Each row has a hidden stage along a path, written after it and counted from one end. A new block has a new path.
[ 118  101  -40  151  -65 -165   14 -289   40 -156   92  128  -99  130
   94  -84    5 -247  112 -357    2  331  141  -35  234   21   53    0
  246 -145 -192  -99  149 -132 -230 -293   79   16  -34   10  -73  253
 -283]
38
[ 243   89   52 -114  -89  146  -58   92 -100  167 -183 -342  -24  165
  -61  -36   52   64 -215  186 -121 -284  -66   32 -188   14  284  153
  171  288   98  -91  -44  -76  -43  156  -26 -289  -47  -99   50   -6
  173]
32
[-471   76   13  -21  360  161 -300  154  447 -305   23 -136  314  152
  395 -251   24  -39 -398  -94  187   -1 -283  100  -62  -12  -85  336
   39  -67  -64 -201 -288 -328 -131  -50  -17   -5 -329  149 -222   32
 -469]
1
[ 265  122  -91  -64  -36   -4 -201 -231   30  233    1  -86  -49  175
  -14 -137  -31   45  -93  265 -208  -59  111 -336  -46   47 -197   86
 -116   32   34 -200 -145 -127 -100  -33  -23   -8  -27  195  -45  114
    2]
35
[ 371   77  250 -311  -91 -194   83  335 -120  221  -18  -81 -164   -3
 -166  201 -143  -46 -100  210  -86 -169  -10   94 -151  364  103  -49
   22   17   16  134  205  118   50  227  -87 -323   28    2  196 -141
  385]
3
[ 212  161  -32 -404   29  -51 -158  -33   62  246  222 -176  -80  138
 -137  -50  -47  221 -213  448 -191 -268  -51 -132   -4  116 -162   53
 -259  114  181 -230 -317  -86    6  229  -14  -81  -51  322  -52  -34
  -21]
6
[-156  122  -71  319   -5   18  -98 -285   49  -23 -240   61   61  120
  234  156  124  -88    3 -379  127  205  174   22   91  -19   49  123
  208 -164 -425  -47   20  -59 -124 -178  -63   51  -18 -106 -111   75
  113]
29
[-161   36 -101  -77 -111   -3 -152 -170  213  -32   -6   36 -138  -94
  108   71   70  110 -273  -80   43 -132 -103   -5  156   86    6   52
   68  -84 -167 -102 -258   21   20   99  -83  132  -45  210 -236   36
   36]
8
[-241 -111  -45  -31  258  160  -60   81  222   57  114   55  175 -185
  101  244  345  -22   35 -131   84   64 -245  100 -118  -63   54  108
  -77   57 -243  127  -19  136 -123   89 -105  -82  151   24   90 -153
  186]
4
[ 422  254   45  139 -390 -101  272 -268 -237  310  116 -152 -365  221
 -160   66 -161  159  190    7 -196 -251  297   11  152   -7  196 -130
  181  208  -66   86  268   77   71  104   19 -236  -55  -44  143  140
  383]
30
[ -32  158  -62  246  -69  -47  -74 -336  -43  -58 -179    8  -76  215
   95  -15  -24  -95   14 -266   38  170  309  -53   97   62  -16  111
  186 -157 -255 -119  -10 -169  -93 -201   34  -11  -94  -38 -146  182
  -77]
36
[ 161  221  -51  342 -126  144   52  -48  111  114   59 -165  -11  279
  274 -216  160  -91   52   73 -129  -22   29  -40  -28 -290  179   61
  336  293  -94  -92  243 -159 -136  -68  102 -144 -179 -179  146  209
  -67]
24
[  42  125  230   86 -106 -207   18   33   21   51  -10   -4  -90  -21
   66 -255 -378  -30  -57  -89   -7  160  211  -55  -19  321 -104  115
    4 -181  -18  164  276  -92   -4  -30   78 -226 -284  202  -16  132
  -82]
10
[ 146   35 -223   41 -131   45 -235 -301  129  261   39   89 -177 -121
  106 -124  233  101  -48  107 -198   62   34 -326 -101  -24 -117  -27
    1   49 -112  -45  -68  118 -139  -42  -12  139  105  305  -48  176
   -2]
3
[ -31  155 -116  237  115   87 -350 -131  237   37 -208  -37  122  142
  422 -124  106  -41 -174 -124   -8  185   12 -142 -172  -61 -159  203
   36  -79 -279  -92 -157 -184 -199 -190  -86  103 -120   56 -134  110
  -93]
10
[ 123  153   65 -323    1 -136 -109  -52   68   41    6 -203 -101  130
  -41 -101 -302  173 -311  134  -67 -257  -23  -51  -26  347 -136   46
 -141  -93  129  -97 -269 -108   61  168  -82 -111 -166  270 -164   -9
   23]
2
[ 153   18   77  -30  -74 -111   22 -186  124   18   82  -83 -162 -112
   21  -78 -304  119  -51 -201  -96  -95   -2 -103   49  139 -128   86
 -185  -52  -53  224  -89  -84   11   27  -97 -135 -107  224  -94   52
  158]
12
[ -64   84    9  286  -20  -17   70 -222  304  181  136  103   27  -70
  211  134  -32  -26   64 -112   -1   29  -14 -125  242  -71 -134   46
 -154  -52 -318  102   92  -18  -35    2 -146   56  -71   53  -17   17
  312]
22
[-285  241 -129  285 -147  148    6 -336  221  200    2 -197  -14   45
  269 -302    7  265 -202 -104   41  -87  -60   69   63   84  215  -34
  158  100   -2  -78   44  120  -20  176    2   50 -281  152 -216  203
  -42]
6
[ 282   81   80  241 -265  -78  208 -290  -22  285  -15  -90 -240  -88
  -86 -365 -244  -75   97   80 -222   81  259 -310    0  232   32  -37
   -9   66  138  128  372  -41  -36   -9   98 -234 -141   92   24  286
   47]
34
[ 232  -25  200 -164  113 -220 -166  150  -11 -121 -233   14  172  -43
   98  -57 -101 -290 -134 -222   20  393  -28  -61 -116  270   -1  206
   81 -233  -87   40  111 -170 -259 -200    1 -211    7   19   14   -9
 -117]
22
[-510  336   18  292  -67  103   84 -274   89  318  211  -68  117  256
   39  195  -71  330  -53  -54  218 -194  124  297  446  -25  157   90
  -31   33 -234 -179   59  131   99  265  -67   40 -308   96 -160  -16
  235]
38
[ -10 -192   88  103   -4    6  157   85  263   53 -217   53 -175 -431
   -2 -132   43 -409  -72  209 -101  124   29 -314 -214  369  -88   38
 -112  -71   19  186  178 -127   40   76   32 -226   14  -76    2   72
   99]
4
[ 294  -24 -123   -8 -121   13 -152 -192  -83  238 -113   59 -128  -21
  -68  123  204  -22   87  189 -222   16  205 -362 -132  -62 -178   86
  -31   33 -182  -14  -66  -17  -61  -46    2  -66  206   61  110   17
  274]
24
[  19 -100 -121   38  102   53    5 -184  -35  215   67  149  123 -116
  -59  235  379  -85  296  -70  -46  254   48 -149  -73  -52   -9    4
  -20    2 -234   72  179  198 -179  -35    0  -90  308   -6  213  -63
  262]
30
[ -93 -117  120  -60 -182 -141  408   48  -16   37   59  152 -371 -315
 -316  298   33 -207  142  115    8  -91  205   21  119  355   50 -121
   14  -92 -106  198  238   97  250  266   80 -285  100  -93  102  -66
  355]
4
[ 178  -21 -226 -146   70  116 -404 -119   75  144   73   24   38   69
   79   29  293  127  -14  223 -214  -25   -5 -345 -200 -254 -322  200
 -126   87 -154 -117 -334  -80 -141  -68  -16   43  155  247   70  -21
   36]
15
[-197   39 -155  347   44  243   48  -48  188   84  101   48  -32   -7
  206   93  464 -107  177  -50   -1   72   14   52  -83 -288  125   50
  196  212 -312   42  148   18  -90  -12   58  -64   41 -161  133   77
   48]
5
[-519  -21  -33  113  234   73  -23 -213  222  -13  227  132  289  -27
   92  177   80   75   86 -325  227  132  -83   97  232  -11  -65  143
 -116 -167 -280   11   10  105  -85   17  -81   39  -37  161  -68  -77
   73]
36
[-112  -96  -94 -384  255  124 -254  319   15 -113  -29   -5  171  102
  -17  352  456  -75  -99  185   53  -83 -168   95 -260  -50  -40  182
  104   19 -171 -167 -285  -22  -50  119   -6 -140  212  -75  150 -271
   90]
9
[-258  100  -17 -121   53  -29 -126  -90  333 -258   69  -81  154  136
  235 -162  -62  -22 -373  -87  126  -70 -245   33  286   68   20  142
  152 -126   -5 -308 -239 -225  -71   21   -4   79 -248  150 -264   71
 -309]
25
[-229  176   59  -54   82  -79 -108  111  -65 -100 -175  -20   43  241
   49   54   35  -96 -139   20  154  106  237  145  -75  262  -20  134
  210 -206 -150 -188   -8 -133   16   17  113 -158 -147  -33  -47  -15
 -152]
2
[-249 -215  -26 -164   79   54   42 -183  180  -32   15   42   19 -311
 -156  233   98   -1  -79  -57   45 -110 -117 -115  158  113  -57  145
 -221  -80 -108   43 -244  -11   55  164  -86  -75  138  121 -123 -132
  251]
28
[ 351  136  126   -3 -218 -191  300  -45   58  192  293  -12 -156   12
  -28   41 -107  -73  119   26 -129  -51  -52    8  262   51  164 -155
   94  112  -18   81  352   65  -44  104   -8 -175  -36  -13  170   64
  232]
23
[ 290   10 -103  122 -214  -68  171 -378 -158  323   24   85 -205 -120
 -175   72  186  -67  296  -20 -184  186  242 -224   38   77  102 -147
   69   58 -103   79  299  190 -108  -17   62 -118  235    0  141  132
  263]
32
[ 231  121  -97 -145   17   65  -33 -114   69  246  105 -209 -159  140
  -73   21   10  152  -39  362 -232 -326   44 -187 -146   21 -195   20
 -242  174   51  -62 -265 -107   72  196  -59 -140    0   97   33  -27
  228]
6
[-145 -234  -41 -127  263  122  -49   76  388    4  203   61  123 -338
   53  -43  212 -141  -14  140  -72   64 -285 -232 -127    5 -203  147
 -295   38   -3  105 -100  -68  -93   81  -27 -103   94  162   53  -72
  -14]
9
[-303  313   -1  165 -129  -50    4 -138   17  192  -38    8   42  222
  101  242   33  127 -107   49  166  -35  215  182  302   86   51   59
  110 -114 -291 -223   11   20  100  188    6   27 -193  -22 -111  -50
  208]
16
[ -37   57  -70 -271  169  138 -147  -48   62  161   56 -219   46   52
  -84  167  137  246 -171  148  -48 -279 -127   49 -104    8   -4  147
 -220  160  -16  -84 -385  -19   -5  232 -111 -125   55  145  -60 -153
  185]
1
[-414   95 -154  333    3  227  161 -161  259   79  236   31  -89    5
  110  125  348    2  130   61   48  -96   74   85  178 -259   54   55
   50  185 -265  -59    6  -57   76  139   85  -27  -85  -90    0   61
   41]
7
[-175   29  -71  -88  108   -8 -103  -83   33   66   92   75   70   -8
   24  176  175   95   40 -116   71   91   10   61  -33   80  -52   44
   -9 -103 -206    8  -40  143  -62   64  -18  -36   80  147   24  -80
   97]
6
[-283  -84   34  -74  -23   60   85  -82   77  -91 -285 -162   78 -166
  -43   10   24  -54 -247  -67  114  -63  -75   34   25  298  188  139
   83  -81   27  -43 -110  -60   70  220   18 -204  -53  -81 -172  -67
  128]
23
[  93  -17  106  -99   18  -12  -77   -3 -117  -19  -83 -161   69   82
  -68 -235 -177   13  -47 -109  -43   47   57  -67 -210  208   38  173
   95  -28  111   69  111  -45 -103  -34   61 -304  -97  117   44   66
  -72]
36
[ 249  -43  309  -95  -16  -96  328  304  -57   98  -43  -88 -119  -53
 -241  298 -129 -297   62  137  -40 -157   37   82  -15  251  150   49
  -34   68  -43  190  281  -84   89  179  -71 -454   31 -286  224 -152
  466]
34
[-156    3 -141 -141  212  104  -90   94   40   47   62   57  153   48
   25  345  534  -91   63   54   73  113  -96  147  -93  -76   92   46
  105   49 -238 -147  -72   91 -123   94   18  -69  224 -115  135 -168
   86]
7
[ 150   -2   48  319   54   63  -30   59  284 -197 -305 -101   48   27
  388 -272   29 -457 -109 -121  -71  210  -45 -208 -195  -23   -2  199
  214    1 -137   37  112 -413 -187 -254   15 -168 -149 -277   -3  185
 -144]
22
[-111  116   41  307   24  -89  120 -108  285   69  166  152  -42  -41
  265   10  -57 -122  121 -218   54  172   35  -10  101   94 -103  -63
    0 -140 -290  170  285   40  -56  -59  -69    7 -125   44   33   98
  107]
5
[ 292   79  -57  -88   21   29   22  -93   21  307  116 -145 -162   69
 -113   26    2   89   97  360 -264 -208  125 -249 -203   44 -244   10
 -291  153   29   50 -112  -73   55  157  -31 -207   47   80  133  -28
  286]
7
[ 196  160 -109   92 -143 -206  -59 -319  -96  -44  -38  103 -133  101
  113  -24  102  -97  115 -325  -36  378  233  -30  104   54   42  -42
  270 -156 -237  -67   94  -31 -203 -227  109   11   51   35  -42  191
 -160]
13
[  -2   32  193 -144  -13   56  -84  230 -135  213 -185 -155   61   99
 -146  225 -107  107 -168  183   29 -282   59   63 -162  197   51  218
  -15   27  -70   43   24   49  103  231 -108 -296  -60   -3   97 -198
  447]
34
[ 286 -163  -72 -135   23   40   -4  135  177  -79   67   15 -218 -132
  -17 -137  225 -323   37  316 -263  -16  -47 -341 -273   -8 -171   41
   22  122   58   28  -28 -220  -54  -38  106 -205  123  -26  166   88
 -105]
7
[-322  154   83   29  175  125 -214   96  333 -301  -39 -227  269  288
  357 -212 -103  -25 -444 -210  199 -113 -282  210  126  -49  152  323
  229   -3  -56 -257 -203 -330 -134  -57  -56  -24 -391   32 -252   76
 -367]
33
[ -22  -17  -12 -279  141  -46 -228  152    5  -96  -29  -16  161   91
   66  -14   88  -16 -106   18   23   92  -71  -26 -225  163 -118  128
   97 -141  -36  -68  -79   -8  -94   15   40 -139   20  123   74  -93
  -73]
11
[-332  210   12  318  129  216   74 -168  171  161  212 -174  191  210
  121  -77   50  114   42  -48   78  -42   36  139  182 -219  127  216
  -47  211 -110  -97   71 -140  -73   63   37 -136 -264   -2  -37   79
  -70]
34
[ -59   98  -58  185   54   68 -138 -153    5   21 -288  -97  -43   98
  152    9   37   -1  -42 -170    7   65  211  -41 -245  105  -81  149
   44  -84 -239   57 -105 -111  -32  -67  -34 -114  -51  -45  -76   49
  104]
5
[ 219  -73   74    2   26   31   47   34 -104  311  -23   41  -66  -52
 -201  347   81  -58  230  205 -151  -94  210 -215 -166    0 -181  122
 -221   63 -222  199  105   23   44   73  -85 -275  198  -58  275 -158
  574]
30

Each row has a hidden stage along a path, written after it and counted from one end. A new block has a new path.
[ 362   72  -15  342  199 -112   57 -346 -157  -58  -34  -58  119  317
 -250   39 -274  127  118  334  113   75  165   99   94   74  -76   35
 -127  -83 -130 -472    5   17  108   65 -337 -188 -188 -178 -182  193
 -126]
19
[ -42  113  -66   88 -201  263   -8  466  235   58 -213  264   35  100
   27   -3   26 -164  -28  195    0 -263 -119   20  -70 -303 -225  -33
    2   -8 -224 -363 -197  116   25  310   32  -23 -123  108  247   -6
 -230]
28
[ -91  344 -351 -111 -340   72  -43  -44  -13   18 -178 -200 -100 -194
 -162  175   -1 -176 -131 -219 -263 -230 -270  -55   65  -47 -264  203
  135  -54  380  140   49 -250  133  229  351  -55  279   16 -230 -151
  -80]
13
[ -16 -116  -96 -387  149  -35 -207   85  166 -152   41 -238  290 -410
 -188  -35  -53  -49   93  -12 -387 -108  376  -75  -98  -12  -39   32
  286   36  261  -75  -57  137   41  -30 -256 -432   66 -194  105  273
 -106]
38
[ 150   41  224 -168  -13   16 -144  260   33  -80   97 -333  354 -453
   -4  -95 -123 -247  -55 -221 -487  -94  509 -268  -29   59   86  -64
  362  128  277  -52 -122 -165 -139 -120 -152 -258  325    7   13   64
 -204]
38
[  37 -249 -402  101  -70  238  169   -3  -97   31   21  261   15  205
 -123   33 -359   26 -114   89 -356 -190 -257  168  121  262 -102  -30
  105  -89  -25 -383  227  156   61  428 -535   50  -71  276 -335   42
   48]
30
[ 205  242  283   51  294 -269  -49   62  145  150  234  -38  338  -97
 -103  274  203  -49   38   72  167  318  465 -297    5 -332   37 -187
  318  158   78 -118 -264 -243   -4 -301 -113 -243   14 -356  199  179
 -161]
8
[ 205  144  -45  273  153 -218   71 -170 -128   15   67  159  161  244
 -197   68 -318  -60  175   61   -8  260  275 -107  256  -59  -36 -200
   46   23 -187 -325    0  -87  -64  -44 -625  -63   89   67 -140   -9
 -191]
27
[ 157   85  470   43  210 -277 -157   39  168 -152  -10  -56  161  219
   90  143  312    8  214  310  233 -115  281   49  -78 -378  100  -11
  -74   41 -494 -359 -340  173   47 -200 -161 -273 -256 -120  493  227
 -298]
22
[  85  -57  -96   40  -16   45  -48  268  194  194  129  217  304  -62
   89   99  101 -218  296  -54 -218 -109  169 -279   57 -251 -337  -75
   81   39 -232 -282   55  265 -118   76 -296  -27   68  202  170 -168
 -198]
42
[ 311  -96  348  124  318 -382  -74  -79   67 -164  132   18  191  463
  -91   49  112  185  358  429  273  149  366  134   62 -264  109  -65
  -46  -54 -434 -541 -224  190  -45 -300 -403 -377 -437 -162  278  406
 -207]
31
[  45  110 -166  271 -126   65  321  135  -64  213   79  290 -132   83
   74  354   20  -50 -378 -259  -67 -299 -571  -52  410  130 -302  189
  110 -200   70 -214   96   -1   81  276  152  126  -28  238 -273 -193
   52]
44
[ 393  125  147  102   24 -190   81   -9 -102  -97   53 -260  194   85
   36  157  132  156  408  171  234  106  420 -159  162 -281 -142  -11
  -16  135 -291  -59  -11 -143   96  152  104 -115  -43 -184  307  129
 -482]
13
[  89  352 -189  193  155 -249  116 -102  -39  -34  -44  149  -64  318
  -77  183 -151   25  178  150  208  327 -340  289   48 -210  -23  -49
   93  -25  -85 -207  -55 -197   23   68 -268  -27  -35 -153  -12  180
   17]
16
[ 512  212   62  424  -55 -199  -48 -203 -141  -36   55 -437   -8  212
  147  291    0 -154   40  -80  -11 -112   64  -94    1  184  -52  -46
  -55  -16 -198 -350  151 -260   -7   12  -76  -62  -83  -63 -208 -157
  -38]
45
[ 165  217  283  242  133  -88   20  233   72   -4 -165  199   83  113
   50  135    7 -127  129  193  178 -142  289  -82  129 -326 -219   31
 -133    4 -431 -440 -297  121   26   83 -102 -189   67  -11  505 -102
 -468]
20
[ 359  178  342   82  -23 -268 -175   10   25 -164   52 -549   35  -24
  139  253  182 -158  -40  -77  -29 -171  291 -110  -71   31   86  -44
   72   43 -109 -207 -139 -241   -5 -173   69 -286  -74 -206   82   35
 -108]
36
[ 325    2  -55  297 -382  301   78   31  -19  247  126  -75  148  113
  216  176   47 -303 -148 -118 -372 -303 -331 -100 -116  171 -147  -55
   81   54  -46 -237  214  -68  -48  349 -118  294   52  356 -469 -230
  149]
21
[  -2  206 -265  194   66 -144  167  -21 -154  104   40  320  -91  320
 -122  247 -235  -20   56   29   -6  253 -191  122  205 -124  -36 -113
  158  -20  -34 -256   18 -247  -41   65 -375   51  160   68  -53  -68
  -55]
10
[ -22  384 -279  207   35 -242 -101  -48   80 -111 -161    7 -236  327
   19  241  -50 -149    8    5   77   11 -463  281  -88  -93   23  -37
   81 -111 -127 -313   -2 -186   20   -2 -195  -93 -135  -48  -32   -3
   80]
44
[ 305 -238  243  -99  134  -30 -107  152   65 -139   45 -104  254  -74
  -47   79  -37 -150   44  114 -348 -182  602  -53  -63   34   55  -49
  248   90  -60 -414  -91  123  -34   76 -485 -447  130   70  254   89
 -293]
27
[-351  -23 -286 -488 -259  228 -159   67  110   75   15  -92   98 -248
 -139   78  141  -65   -8   23 -391 -187 -267   85 -267 -232   -2  -12
  106   76  256   92 -109   32   53   55  -35   66   36 -106  -57  178
  251]
17
[-290 -164  -30 -229  124   93  -29  239  111  149  178  281  263 -225
  -13  -38  -71  -31   69  -11 -319 -154  -31  -70   74 -150 -126  -25
   -7  -43  -87 -223 -185  379  -93 -152 -377   24   -6   23  112  108
   86]
38
[-197 -153  -18 -199   57  182  -76  -25  -68  196  163  129  290 -225
  -85  -56 -224 -131   48   17 -550 -139   -4    4  -91   -4  -30  -16
  -70    9   62 -249 -143  261 -128 -162 -530   96  235   41 -114   21
  225]
17
[ 233 -215 -270  117 -294  329  237  -88 -153  171  141   63  157   19
  -56   79 -166  -71 -194 -132 -509 -303 -295  -45  180  337 -222  127
  179  -57  226 -151  336   75   54  488 -191  155  112  417 -616  -82
   73]
22
[  55 -325   28  -98   72  -58   42  273   77  -83  115  257   32  323
   43   99   91   82  145  201 -157 -152  -75  271   66 -121   28   47
  173 -101 -214 -485  -50  270  -88   41 -345 -243 -224  201  260  219
  -88]
38
[ 298   62 -375   -6 -275  -21  136  -12  -24  -12    0 -251 -108  -66
 -224  421  112  -20 -230 -219 -111 -174    9 -202  283  137 -313  113
  341  -55  396   -6  258 -279  207  421  287 -283   -4  -44 -286  -62
 -135]
40
[ 154  152  450    7   -3 -252 -138  111   95 -159   58 -296  133   77
  147   82  291    5  127   81  153 -140  222  -82   20 -262   97  -25
  -44   32 -335 -149 -289  -31   -5 -250  124 -159 -242 -125  268  203
 -232]
32
[-175  -56   82 -252  -34  -81 -137  110  296   37  153  187  197  207
  194   76  475  -39  331  159 -113 -128 -474  263 -228 -465   36   83
  103   -5 -257 -107 -129  347  -68 -125 -150   42 -218  202  199  264
  109]
17
[ -96  -93  -24 -226  100   -3 -272 -142  177  -48   96 -160  283 -176
  -37  -93  -38 -133   73   37 -441 -214  -73   94 -261   62   43   26
   43  -37   32 -180  -64  305  -15 -175 -446 -141  -77  -24 -195  234
  222]
29
[-435 -196 -263 -606 -295  198   -6  289  -42 -138    7   14  105 -296
 -221 -226  -86  135   26 -114 -511 -239  -76   50  203 -137   10  144
  230  -47  340  177  -74   91  -20   65   70  -59  112  189  -14  274
 -122]
37
[-154  -30 -244 -117   52   40 -169   -4  235  -84  -27   50  282  -52
   16 -198  -40   -4  346  118 -198 -192 -142   38  -83 -144 -184   49
  -43  -46 -262 -104   68  422   68  107 -308  -12 -192  109   -5  203
 -124]
33
[  66   36   83 -259  -22  -98 -365  131  310  -88   52 -363  251 -230
   31  103  262 -252  126  -25 -277 -159  296 -136 -321 -177   29 -104
  230  111   22 -116 -116   25  -36 -164 -147 -320  -39 -142  157  125
  -39]
36
[ -78  308   74  161  107 -126  -15  312  208   45  -78  303  147  -31
   10  110   16 -187   30  -65  102  -41  211 -296  240 -346 -188 -110
  120   31 -287 -197 -205   37    3   -5 -161  -95   79  107  323 -130
 -447]
36
[ 193  134  -39  209 -212  136  -66   51  -23  202  179 -200  316 -163
  121  -16 -165 -316   34 -238 -389  -64   87 -353  -31  106 -117 -216
   54  106  -26 -117  113 -140 -163   -8 -259  240  159  147 -402 -198
   57]
36
[-136  -82  -55 -196 -159  225   69   -1 -143  108  130   50  208 -199
 -113 -148 -219  -74 -146 -142 -617 -193 -305  106   74  137    5  201
  167  -85  418  -43  -30   65 -103  -15 -138   87  278  252 -422  110
  184]
17
[ 273  123   97  331  151 -275 -151  -69  112  -54  -17  -48   14  447
  142  213  165   -6  329  286  229 -107  139   38  -42 -194 -138    2
 -147  -64 -569 -467  -27   77   64  -59 -111 -202 -263  -37  297  -40
 -337]
0
[ 144 -158   50  -79  -25   50  -25 -112   20 -187   72 -242  116  -11
   71  -79  -59  -10 -187  -23 -448 -373 -393  322  -98  363  120  261
  217 -144  194 -166   87  158   60  124 -140 -164 -129  188 -406  321
  169]
28
[-160  -94 -123 -290 -101  108  -76  342  114  132  157  138  161  -91
  -75  128   75 -118  -18   -9 -367   20  152  -79  -94 -228   78 -184
  417  132  194  -87  -99 -152  -93  -27 -220  -83  178   81  137   49
  -64]
0
[-208  163 -205 -169 -195  335   49  395    6  140  -42  -30  252 -591
  -37 -162 -230 -107  -23 -210 -313 -187   45 -318  135 -116 -326   22
    7   45  200  100 -110    3   -8  181  190  150  240  -85    0  -34
 -136]
42
[ -43  303  129   82  119 -292  -93  -59  146  -27   16   90  -74  283
   40  190   86 -159  -65   62   54   48 -485  333 -123 -171  142   -7
   76 -108  -87 -300 -271  -36  -64 -277 -257  -99 -151  -64  -69  188
  277]
25
[  -8  170   73  -89  169  -72  -42  -44  -19  182  184  -69  323 -209
 -360   85  -41   92  -19  126   39  286  459 -295   67 -257    7 -150
  140   99  286  -65 -284 -231   25 -327  -53 -146   11 -464  -19  251
  -44]
8
[ 462 -121  317   45   93  -84 -135 -202 -130 -157  191 -530  342   41
  178  -81  -37   -9  300  163 -309  -62  220  148 -273  154  205   32
   30   90 -119 -253   44   -6  -85  -95 -300 -118  -25  -60  -90  272
   -9]
15
[  59  121  105  -85  -70  116   35  256   31  -22   14   -4  462 -297
   25 -273 -127  -80  311  -24 -204   27  317 -245  113 -275 -123  -40
  127  169  -79   92  -91   46  -62  157 -118   64  251  152  126  125
 -434]
23
[ 127  264  119  112  324 -263   -5  107  213  -40    4  177  326   27
   12  109  155   16  349  156  258  187  338 -182  119 -458 -128  -37
  227  121 -296  -79 -106   48  102   49 -164 -207   19  -45  459  137
 -578]
11
[-346  -30 -468  -97 -136  262  121  304   98  207   17  456   49  -63
  -31   31 -114  -47   -7  -74 -263 -177 -491   21  140 -152 -292   16
   65  -92    2 -149   46  238   -9  255 -177  211   -9  209  -67  -34
   81]
42
[-400  225 -211 -307 -155   19  -44  -25   -4   67  -28   39  -65  -43
 -261  163   59   43 -110   58  -44   31 -321  113  -35 -330   68  -64
   19   14  199   56 -277 -162   74 -119   15   93  -43 -250  -58  208
  235]
18
[   9  208 -123  -47 -516  353  -95  272  118  192  -94  -66  202 -215
  -39  -27   56 -403  -78 -173 -441 -255  -41 -260 -114 -186 -221  -10
  186   99  257   -3  -23 -157  -85  227  170  110  318  281 -210 -225
 -113]
20
[ -19   -6 -175  -23    0  -25  -33   47  178    5   72  233  278  302
   49  -79  176   82  508  258  -12   79 -226  146  -76 -413  -75   18
  141   32 -276 -110   94  218  -11  119 -220   66 -180  235  117  246
 -218]
12
[ 255  134  -50  174 -478  351  -36  295  127  145 -100 -149   82  -62
   67  119   66 -386 -266 -113 -315 -378  -43 -218 -129   34 -211  -47
  172   63  116 -217   36 -187   -6  378  171   28   99  226 -239 -235
  -90]
27
[-292    8   47 -558 -100   61 -130   89   19 -174   17 -310  266 -479
   67 -226   41   82  297  -21 -320 -219  -73   81  -91 -232   -9  149
  -94   68   -3  285 -210  214   39  -32   77   52   83 -137  166  356
  -28]
22
[ -70  251   -6  -19 -395  332  -47  447  231  252  -42  103  284 -220
   94  -47  221 -304    2 -115 -254 -233 -110 -289  -67 -380 -273   57
  211   92  131   46 -106  -64  -68  178  373  155  224  270   35 -155
 -254]
12
[ 508   37   24  390  -69  -88  179 -184 -376  172  243 -192   93  250
  -48  282 -194   18   94   11  -47  170  347 -227  236  132  -83 -171
  -16   72  -82 -310  142 -391  -65   32 -202   74  115  -56 -250 -168
 -118]
8
[-409   42 -246 -383  -63 -106   49   71   51  -63   31  244   32  114
 -398  -12   69  317  132  189  155  184 -121   83  261 -484   26  -62
   93  -43   69   68 -244   22   83 -115  -36  -52 -299 -163   66  471
  -46]
31
[  91  108 -177  -57 -307  263  -28  273   78  138   16  -59  268 -247
  -34   25    8 -278  -57 -193 -466 -125  146 -286  -33  -78 -143  -19
  455  144  345   63  124 -251  -33  288   77  -11  389  280 -131 -157
 -288]
9
[-266   25   54 -327    3 -101   81   41 -208 -122   74   18  195 -218
 -286 -191 -238  232  131  -33 -129   77  300 -128  436 -212   45   -2
  -11    3   61  124 -258   -5  -15 -199 -123  -28  112  -66   51  289
 -254]
30
[ 385  -26  -65  271   31  -56 -225 -100   68 -129   -9 -350  114  243
  225  120   17 -148  280  163 -135 -219   91   63 -315  102   -4 -113
  -63   40 -443 -473  207   68   10  136 -388 -100 -237   10   29  -24
  -84]
43
[ 121  452  -77   49 -292  -63 -129   64  107  -14 -175 -264  -40  -51
   16  207  180 -300  -10 -162 -113 -164 -129  -77  -64 -189 -191  134
  184    8  177   22  -28 -313   44  121  370 -137  233   42  -27 -173
 -209]
13
[ -54   -7 -342  155  -16  169  -96  -54  136 -114 -132  -14  -69  180
  122   22 -186  -96 -182   95 -275 -400 -599  337 -249  293   15   32
   40 -123 -166 -353  175  176  153  334 -353   42 -283  151 -292   99
  175]
34
